Below is a small trained network, with its code and all its weights. Each question gives an input and a class and asks what happens when units are switched off, that is, made to give their printed mean instead of their output.

import numpy as np


def w(rows, s, z=0):
    codes = np.array(rows[::2]) - 128.0
    scale = np.full(codes.shape[1], s)
    scale[-1] = z or s
    return codes * scale


def norm(h):
    return h / np.sqrt((h * h).mean(-1, keepdims=True) + 1e-5)


def f(y):
    return y / 2 * (1 + np.tanh(0.7978845608 * (y + 0.044715 * y**3)))


def log_softmax(a):
    a = a - a.max(-1, keepdims=True)
    return a - np.log(np.exp(a).sum(-1, keepdims=True))


def net(x, mask):
    res = np.array(x, float).reshape(1, 3) / 4 @ E
    u = 0
    for l in range(4):
        y = f(norm(res) @ A[l][:, :-1].T + A[l][:, -1])
        res = res + np.where(mask[u : u + 6], y, B[l][:, -1]) @ B[l][:, :-1]
        u += 6
    return log_softmax(norm(res)[-1] @ U[:, :-1].T + U[:, -1])


A, B = {}, {}
E = w([
[90,163,238,37,26,106],'x0',
[188,169,55,198,43,18],'x1',
[37,201,89,202,2,217],'x2',
],0.0029)
A[0] = w([
[160,115,252,176,72,101,188],'L0N0',
[176,83,65,79,73,135,63],'L0N1',
[231,37,163,84,168,171,144],'L0N2',
[126,117,93,144,81,59,39],'L0N3',
[133,151,50,143,160,135,180],'L0N4',
[130,165,102,74,131,121,5],'L0N5',
],0.004,0.0032)
B[0] = w([
[61,114,72,78,125,90,240],'L0N0',
[205,130,178,100,212,120,85],'L0N1',
[166,126,178,221,4,129,251],'L0N2',
[100,202,121,124,176,140,102],'L0N3',
[44,129,185,56,99,87,220],'L0N4',
[214,145,104,139,233,103,51],'L0N5',
],0.0048,0.0017)
A[1] = w([
[122,107,81,115,73,45,121],'L1N0',
[152,144,118,227,178,167,129],'L1N1',
[106,147,52,79,19,194,137],'L1N2',
[176,92,32,223,224,179,131],'L1N3',
[142,137,57,222,235,166,1],'L1N4',
[132,148,254,123,196,230,180],'L1N5',
],0.0046,0.0014)
B[1] = w([
[119,152,180,140,199,216,221],'L1N0',
[85,74,118,45,48,113,150],'L1N1',
[110,63,143,145,159,98,250],'L1N2',
[58,178,160,1,109,98,217],'L1N3',
[113,102,91,90,83,53,159],'L1N4',
[201,221,19,127,168,187,223],'L1N5',
],0.005,0.0023)
A[2] = w([
[151,132,69,168,200,122,153],'L2N0',
[84,105,122,204,129,200,129],'L2N1',
[56,104,179,200,155,49,188],'L2N2',
[161,255,102,187,100,27,83],'L2N3',
[102,167,218,31,88,108,95],'L2N4',
[106,102,220,140,226,95,2],'L2N5',
],0.0051,0.0017)
B[2] = w([
[164,72,145,37,46,101,125],'L2N0',
[171,139,133,199,93,146,174],'L2N1',
[97,133,141,63,105,220,229],'L2N2',
[203,119,66,51,253,249,183],'L2N3',
[99,119,8,75,101,64,255],'L2N4',
[143,56,208,170,132,177,147],'L2N5',
],0.0048,0.0026)
A[3] = w([
[177,222,56,71,228,238,52],'L3N0',
[251,96,174,224,152,208,142],'L3N1',
[70,199,252,100,65,151,221],'L3N2',
[199,86,115,183,11,61,171],'L3N3',
[58,132,63,141,137,160,254],'L3N4',
[239,65,220,105,192,49,53],'L3N5',
],0.0041,0.0016)
B[3] = w([
[212,235,76,156,193,130,224],'L3N0',
[94,117,121,62,137,83,185],'L3N1',
[185,130,79,138,199,96,211],'L3N2',
[142,118,156,127,171,190,134],'L3N3',
[212,119,186,107,138,61,251],'L3N4',
[89,176,104,254,45,151,192],'L3N5',
],0.0071,0.0026)
U = w([
[191,197,81,126,194,161,159],'0',
[76,103,97,48,97,50,147],'1',
[100,110,157,249,62,155,141],'2',
[144,56,203,98,193,172,117],'3',
[56,132,130,154,202,124,2],'4',
],0.017,0.013)

Each question gives the input, the list of numbers given to net, and the class t.
The units are the neurons (one row each of A and B). Each row of codes is followed by its name. A weight is (code - 128) times the scale printed after its matrix; where a second scale follows, it is the last column's (A, B and U).
mask holds one flag per neuron, layer by layer. A switched-off neuron (its flag False) gives its mean, the last column of its row in B, instead of its output. The means were averaged over made-up inputs and are rounded, as every weight is.
A unit's drop is (log p(t) with every unit on - log p(t) with that unit switched off) / (log p(t) with every unit on - log p(t) with every unit switched off).
The circuit of an input: a set's keep is (log p(t) with only the set's units on - log p(t) with every unit switched off) / (log p(t) with every unit on - log p(t) with every unit switched off). Starting from the 12 units with the biggest drops (on a tie, the unit counted first), units are removed one at a time, each time the one whose removal leaves the highest keep (on an exact tie, the one counted first), for as long as the keep stays at least 0.8.
units of the circuit, in order: the units of the circuit, biggest drop first
unit that matters most: the unit with the biggest drop
k most important neurons: the k neurons with the biggest drops, biggest first
top k neurons in layer l: the k neurons of layer l with the biggest drops, biggest first
drop of u: that unit's drop, to one decimal
input [-7,-6,5], class 1: unit that matters most -> L1N4
input [-3,-2,-4], class 2: units of the circuit, in order -> L0N2; L3N5
input [-3,4,-5], class 2: 2 most important neurons -> L3N5; L1N5
input [-4,-3,-3], class 1: units of the circuit, in order -> L1N3; L2N3
input [4,-5,-6], class 2: 4 most important neurons -> L3N5; L1N3; L2N3; L2N2
input [-7,5,7], class 1: 2 most important neurons -> L0N2; L1N3
input [-5,-4,6], class 2: 3 most important neurons -> L2N3; L2N1; L0N4
input [1,-4,-2], class 0: 2 most important neurons -> L1N5; L1N2
input [2,3,2], class 3: 2 most important neurons -> L1N2; L1N5
input [0,7,6], class 0: 2 most important neurons -> L2N3; L0N2
input [-1,-2,2], class 3: 2 most important neurons -> L3N5; L3N3
input [-7,-2,-7], class 1: 2 most important neurons -> L1N3; L1N1
input [2,3,3], class 3: 3 most important neurons -> L1N2; L1N5; L3N5
input [4,6,5], class 0: units of the circuit, in order -> L2N3
input [2,3,-2], class 3: top 2 neurons in layer 1 -> L1N5; L1N0
input [-2,0,3], class 3: top 2 neurons in layer 2 -> L2N4; L2N2
input [2,6,-7], class 2: top 2 neurons in layer 3 -> L3N5; L3N2
input [0,-8,1], class 0: drop of L1N5 -> 2.6
input [5,-8,-7], class 0: drop of L1N5 -> 2.4
input [-4,5,-7], class 2: drop of L1N5 -> 0.8
input [0,6,5], class 0: drop of L0N2 -> 0.0
